(in the rows, 128 means zero)
Known rows:
gazom: [116 103 123 139 106 138 127 117 123 115 140 112 109 133 137 136 145 108
 127 125  96 134 146 123 137 149 109 117 109 131 137 103 101 128 124 144
 115 124 129 136 136 140 133 159 118 122]
losok: [128 134 119 129 115 127 123 123 131 120 143 123 118 111 122 136 135 118
 116 135 101 138 133 108 133 132 133 125 104 114 148 108 121 126 137 138
 128 128 122 127 140 151 137 141 112 119]
togrivik: [124 129 123 122 105 120 121 122 130 116 143 126 121 117 119 127 128 122
 120 148 115 139 139 112 140 133 141 121 109 116 126 122 136 135 133 145
 146 135 142 126 130 132 131 137 111 121]
gizitri: [132 130 147 156 119 148 124  94 120 112 120 160 134 115 128 101  99 119
 106 132 169 132 112 121 127 104 139 131 132 132 143 123 151 105 131 116
 126  97 149 124 134 116 110 125 130 126]
bibestom: [132 133 136 127 114 122 134 107 125 108 134 124 115 118 119 126 123 118
 112 136 111 131 145 118 128 128 150 115 106 129 146 114 134 124 137 138
 163 120 139 127 146 124 133 137 112 116]
pubi: [128 132 128 131 113 125 124 122 133 117 143 123 117 113 120 133 133 117
 117 137 103 134 137 111 135 134 134 118 107 116 141 113 127 129 138 142
 139 126 126 130 138 141 135 139 111 121]
degrumi: [131 127 152 151 134 141 105 108 129 118 136 165 132 110 127  92 106 123
 110 132 168 124 106 109 135 114 130 137 130 118 127 130 155 109 125 118
 105 100 145 126 130 126 117 121 132 131]
gekin: [131 131 145 143 150 150 134 131 130 151 106 150 150 138 134 121 114 139
 131 108 173 120 102 152 115 102  99 133 165 141 120 144 144 117 130 102
  94 111 121 125 114 112 108 111 160 140]
klubul: [139 134 138 153 109 141 140 101 122 102 126 119 114 120 148 124 113 103
 142 142 116 122 139 113 116 141 167 138 117 127 134 137 118 126 116 137
 166 136 134 128 137 139 138 118 109 129]
tregrek: [124 130 124 122 106 124 119 120 129 117 141 129 123 116 117 125 125 121
 118 147 120 138 138 112 139 130 139 121 112 116 127 123 140 133 135 143
 142 132 142 126 129 131 127 136 113 122]
nudrabro: [126 130 114 107 138 125 139 145 127 148 117 116 135 146 131 144 137 144
 143 118 123 127 134 146 119 126 116 130 140 137 115 137 125 138 129 125
 126 141 121 124 123 122 127 126 142 131]
plali: [124 125 118 122 107 120 119 123 126 114 142 126 121 119 121 125 126 121
 122 147 119 138 136 112 140 136 146 126 110 118 128 122 130 135 128 142
 141 137 141 127 129 134 130 136 109 122]
pludrom: [125 124  88 118 127 110 128 162 124 141 103 111 151 150 141 132 141 156
 150 122 126 120 121 154 132 140 115 135 158 133 109 138 119 128 122 123
 138 133 118 131 122 115 133 122 138 135]
nufla: [124 127 101 132  93 104 110 138 130 112 130 121 139 117 125 118 132 135
 124 151 113 129 131 120 154 144 135 120 125 112 120 121 140 125 133 146
 164 121 138 134 131 122 136 134 106 124]
savubes: [123 122 114 122 110 119 119 124 123 112 140 127 121 121 123 122 125 120
 124 148 123 139 133 111 141 139 150 133 112 119 128 122 123 133 121 138
 137 140 142 128 127 135 131 134 107 124]
brakes: [120  88 197 250 138  63  99 104 183 182 188 252 161  87 209 141 179 226
 135  81 233 150  24 249 130  69 120 160 161 151 177 139 130 126 116  73
 131 156 155 141  71  58 153  90 161  86]
beve: [130 128 132 118 146 124 145 147 133 144 118 113 132 142 127 145 137 134
 142 115 124 121 130 150 121 131 115 121 143 140 121 138 116 137 127 122
 126 140 111 131 117 120 131 121 137 135]

Facts:
[boklan] vudrer seluk
[bosem] vudrer poploka
[breklik] vudrer skudraklan
[briseskon] vudrer trumis
[briseskon, trumis] vudrer zuvem
[brosidi] vudrer rotror
[buver] vudrer nubri
[degul] vudrer gegrar
[drubrik] vudrer suzibrun
[drubrik, suzibrun] vudrer zedom
[flabro] vudrer togrivik
[flalol, trorar] vudrer bralok
[flalol] vudrer trorar
[flupli] vudrer brunu
[fluston] vudrer skudrek
[gazom] vudrer stazal
[gazom] vudrer zelal
[grilol] vudrer pubi
[kalan] vudrer nufla
[klere, rezer, zedrim] vudrer plubogrul
[klubul, seluk] vudrer degul
[lastol, losok] vudrer buver
[lastol] vudrer losok
[lusta] vudrer plerik
[mirok, stasem] vudrer gudrisa
[nudrabro] vudrer tregrek
[plali] vudrer vobren
[plazegro, rotror] vudrer brosidi
[plerik, stumavi] vudrer vakli
[pludrom] vudrer fluston
[rezer] vudrer klere
[savubes] vudrer ruplin
[sketrer, soki] vudrer bibestom
[skoza] vudrer nudrabro
[skudrek] vudrer kalan
[stazal] vudrer brubra
[trikler] vudrer tubrum
[troduk, trorar] vudrer flalol
[trugogu] vudrer zeplu
[trugogu] vudrer pimuk
[trumis] vudrer klidem
[trurim] vudrer mudur
[vobren] vudrer plali
[zedom] vudrer drubrik
[zopor] vudrer kuflu
[zugri] vudrer gazom
boklan kunas [brakes]
brakes kunas [ristes]
brani kunas [gruses]
degrumi kunas [zutris]
flalol kunas [trugogu]
gekin kunas [nifin]
gizitri kunas [riram]
gudrum kunas [moste]
mudur kunas [lupleple]
platos kunas [bofa]
rodres kunas [plodruvom]
rotror kunas [bralok]
seluk kunas [grubrar]
sevik kunas [tregrek]
skudrek kunas [moste]
soki kunas [ruplin]
stazal kunas [latrak]
stenin kunas [klere]
stumavi kunas [dotedris]
tonil kunas [beplim]
trikler kunas [beplim]
vobren kunas [grasule]
zedom kunas [soplus]
zeplu kunas [druveskor]
funum bofa <- bemubri, beplim, buver, lastol, losok, nubri
funum brosko <- bibestom, briluflu, gizitri, sketrer, soki
funum grubrar <- bofa, daki, grilol, lupleple, pubi, stolik
funum moste <- boklan, degul, gegrar, gudrum, klubul, seluk
funum giros <- bosem, poploka, rodres
funum zadi <- brakes, brosidi, plazegro, rotror
funum plodruvom <- bralok, flalol, troduk, trorar
funum tobak <- brani, druveskor, mudur, platos, tonil, trurim
funum flapifler <- brefles, plodruvom, ristes
funum gruses <- breklik, pimuk, skudraklan, stiso, trugogu, zeplu
funum riram <- bremir, dobu, naten, nebile, plali, stivi, vobren
funum dobu <- briseskon, gruses, klidem, soplus, trumis, zuvem
funum bremir <- britrur, flabro, grapo, pibem, togrivik
funum zutris <- brosko, dotedris, gudrisa, mirok, moste, stasem
funum beplim <- brubra, gazom, stazal, trikler, tubrum, zelal, zugri
funum beve <- brunu, flupli, foskis, giros, pobik, zadi
funum klugugek <- degrumi, deklal, grasule, skorastar, zetaron, zuren
funum zuren <- driklopok, nifin
funum deklal <- drubrik, suzibrun, zedom
funum soplus <- fluston, gritam, kalan, nufla, pludrom, skudrek
funum latrak <- gekin, tobak, turon
funum stolik <- klere, kluplon, plubogrul, rezer, zedrim
funum grasule <- kuflu, raluk, sevik, stenin, vetrir, zivu, zopor
funum ristes <- lusta, plerik, stumavi, vakli
funum naten <- nudrabro, poste, skoza, tregrek
funum stivi <- ruplin, savubes
[bemubri, beplim, beve, bofa, brakes, brani, breklik, briseskon, britrur, brubra, daki, drubrik, flabro, gekin, grapo, grasule, grilol, gritam, kuflu, lastol, latrak, moste, mudur, nubri, nudrabro, pibem, plerik, plodruvom, pludrom, pobik, poste, rezer, riram, ristes, ruplin, seluk, sevik, sketrer, skudraklan, soplus, stazal, stenin, stiso, tobak, tonil, trikler, trorar, trugogu, tubrum, turon, vetrir, zedom, zelal, zetaron, zivu, zopor, zugri, zuvem] trisis a
[bibestom, boklan, bosem, bralok, brefles, bremir, briluflu, brosidi, brosko, brunu, buver, degrumi, degul, deklal, dobu, dotedris, driklopok, druveskor, flalol, flapifler, flupli, fluston, foskis, gazom, gegrar, giros, gizitri, grubrar, gruses, gudrisa, gudrum, kalan, klere, klidem, klubul, klugugek, kluplon, losok, lupleple, lusta, mirok, naten, nebile, nifin, nufla, pimuk, plali, platos, plazegro, plubogrul, poploka, pubi, raluk, rodres, rotror, savubes, skorastar, skoza, skudrek, soki, stasem, stivi, stolik, stumavi, suzibrun, togrivik, tregrek, troduk, trumis, trurim, vakli, vobren, zadi, zedrim, zeplu, zuren, zutris] trisis b

Rows:
No name comes twice in this set of rows, the named rows included.
[131 132 136 128 114 122 131 110 127 110 136 125 116 116 119 127 125 118
 113 137 112 132 143 117 130 129 147 115 107 126 142 115 134 126 137 139
 160 122 138 128 143 125 133 137 112 117] => gudrisa
[129 133 108 117 148 133 141 146 125 150 116 113 130 143 137 151 143 140
 141 106 112 127 125 142 112 128 110 137 136 135 137 124 103 129 129 117
 105 137 101 126 131 141 134 128 143 130] => lastol
[132 129 131 111 160 121 131 143 129 145 122 118 127 145 134 133 142 143
 140 108 120 111 132 140 115 132 116 133 137 136 116 139 123 131 124 121
 122 129 116 129 133 125 136 121 146 131] => zetaron
[127 133 120 110 136 129 138 143 130 150 115 118 137 145 129 143 135 144
 139 117 123 126 134 146 117 121 109 125 142 137 113 139 134 137 136 126
 127 134 120 124 124 120 124 125 147 130] => ruplin
[132 133 151 143 149 150 136 131 136 153 106 149 151 136 129 124 115 139
 129 109 170 120 104 154 116  98  95 126 165 140 119 145 149 118 136 106
  99 110 119 126 113 110 107 111 161 139] => mudur
[131 126 137 122 136 113 108 121 129 111 149 132 112 117 123 110 132 123
 119 136 115 119 135 102 136 144 147 132 105 115 126 123 131 126 120 137
 136 122 138 131 144 138 141 131 115 122] => raluk
[130 127 137 126 131 119 111 121 128 111 145 133 115 116 123 110 127 120
 118 136 121 122 132 104 136 139 145 130 109 116 128 123 133 125 122 135
 133 121 138 131 140 136 137 131 115 124] => nifin
[135 115 177 227 108 127 112  73 146 123 152 203 137  92 187 108 118 147
 133 124 194 136  74 160 118  97 158 161 139 133 158 141 139 110 113 103
 149 129 161 130 113 104 135  99 132 112] => boklan
[119 106 117 126 136 142 146 140 122 148 113 102 123 162 148 154 155 131
 149  96 101 123 141 158 115 141  81 124 139 150 124 119  93 131 124 125
  98 129 109 134 130 131 130 146 151 131] => zugri
[134 133 150 136 165 144 121 128 132 153 112 154 146 138 136 111 118 148
 127 103 169 111 105 143 112 103  97 138 159 136 114 146 154 114 130 104
  91 101 125 124 127 115 114 110 167 138] => zedom

The same things again, as new rows of numbers:
Known rows:
vobren: [141 114  94 131 124  97 112 148 123 138  90 133 162 183 132 104 165  73
  86 132 172 142 141 176  83 124 165 143 144  77 106 118  90]
plali: [122 137 140 100 106 128 144 116 146 138 130 152 135 131 139 107 131 116
 133 130 117 129 124 118 148 126 127 115 121 144 116 115 124]
grasule: [126 143 146 155 139 123 113 131 109 125 149  96 113 110 117 168 112 152
 145 116 132 115 124 124 155 121 130 144 111 121 138 140 157]
sevik: [144 123 103 183 155  92  83 162  88 123 113  77 138 159 111 165 143 112
 102 119 184 124 141 180  96 119 164 169 132  55 129 142 126]
trugogu: [121 146 125 128 153 139 127 141 113 131 156 137 127 156 114 137 131 168
 144  98 126 132 102 152 148 130 146 149 123 163 144 152 154]
gruses: [119 142 136  92 107 125 143 123 147 142 128 159 138 152 140  99 137 116
 134 117 129 133 116 133 149 126 139 118 120 146 114 116 123]
breklik: [118 146 130 124 149 140 127 141 116 132 157 136 122 149 114 136 127 172
 149  96 126 131 101 147 150 130 143 143 121 166 145 150 155]
brunu: [120 123 143 109 103 131 138 116 145 147 120 140 132  96 133 113 126 117
 130 144 118 125 140 101 139 133 121 112 124 139 118 107 120]
skudrek: [171  93 159 112 131  94 104  97 123 129  29  67 117 251  79  31 149  16
  25  68 135  84 147 195  28 120 203 221 100 137 120 120 107]
stasem: [134 127 132 120 114 139 153  92 148 110 133 144 145 127 145 119 136 116
 131 143 100 139 129 106 142 114 116 122 129 136 112 134 126]
gudrum: [165 109 125 130 160  96  93  66 158  89  48  32 158 221  80  60 160  41
  13 123 147 143 171 158  23 111 161 219 109 121 117 112 106]
plerik: [124 128 130 145 152 148 123 134 111 137 148 118 126  98 107 154 120 168
 140 129 118 124 127 117 137 137 130 147 127 156 146 143 152]
soki: [155 101  85 152 132 112 123 119 127 103  97 121 174 179 138 116 171  76
  86 145 157 158 145 164  72 110 153 146 152  64 100 140  92]
nufla: [128 105 172  88  75 138 158 121 125 151 106 156  98 140 137  87 120 102
 153  83 121 104 112 142 132 127 154  97 117 142 114 123 123]
naten: [121 137 140 101 105 127 143 117 146 139 129 155 135 132 139 106 133 116
 132 128 117 128 123 119 149 127 129 117 120 145 115 115 125]
klubul: [107 105 125 125 110 147 140 123 210  72 122 132 132 137 149 114 141 145
 123 127  66 133 129 111 143  93  97 112 128 113  95 125 125]
kluplon: [134 136 128 107 112 122 144 116 139 122 121 144 117 120 146 116 115 109
 126 148 106 122 125 108 133 132  99 105 128 138 126 114 118]

Rows:
No name comes twice in this set of rows, the named rows included.
[ 98 100 132 115 101 147 135 127 217  79 110 118 125 126 141 112 136 151
 128 123  83 140 135 109 137  98  95  97 126 108  96 109 123] => degul
[129 133 133 101 105 122 141 116 141 129 117 135 116 112 140 114 112 113
 130 146 118 128 130 108 130 134 101  97 125 134 125 105 119] => pubi
[141 132  92 191 203 100  78 157  96 103 140 108  99 174 134 118 127 105
  97 111 205 122 139 160  42 154 113 136 169  74 174 140  79] => stazal
[ 47 119 102 185  28 152  82 246  40  90 141 155 194 164 194 208 140 118
 150 157 156 196 232 229  12 143 200 163 206  52 237 182 117] => brakes
[ 98 100 134 111  99 146 134 126 214  83 110 115 123 122 140 111 134 149
 131 122  91 143 136 109 135 101  96  91 124 108  98 107 122] => gegrar
[132 120  96 109 114  94 109 155 125 151  86 131 159 191 126  94 164  79
  94 118 196 153 136 189  82 130 174 129 138  81 108 108  92] => zeplu
[133 108 161 133 128 156 144 139  91 134 136 143  90 149 116 126 117 150
 160  66 107  95  96 159 135 127 162 137 122 159 142 168 154] => pludrom
[106 140 135 101 131 138 119 142 116 152 135 103 116 118  96 140 115 181
 159 102 167 153 115 142 135 143 140 114 114 158 148 118 156] => zuvem
[146 108  89 140 126 101 109 145 118 148  85 126 171 153 125 115 163  72
  79 157 165 140 156 160  79 129 161 149 147  75 107 115  92] => flalol
[120 147 132  85 103 124 145 119 144 145 128 155 143 142 135 106 134 121
 136 129 126 142 117 127 154 127 134 116 117 153 115 112 130] => trumis
[109 141 137 110 139 141 122 143 119 143 146 120 113 134 106 134 120 176
 155  92 152 142 108 145 143 137 143 125 117 161 147 132 154] => skudraklan

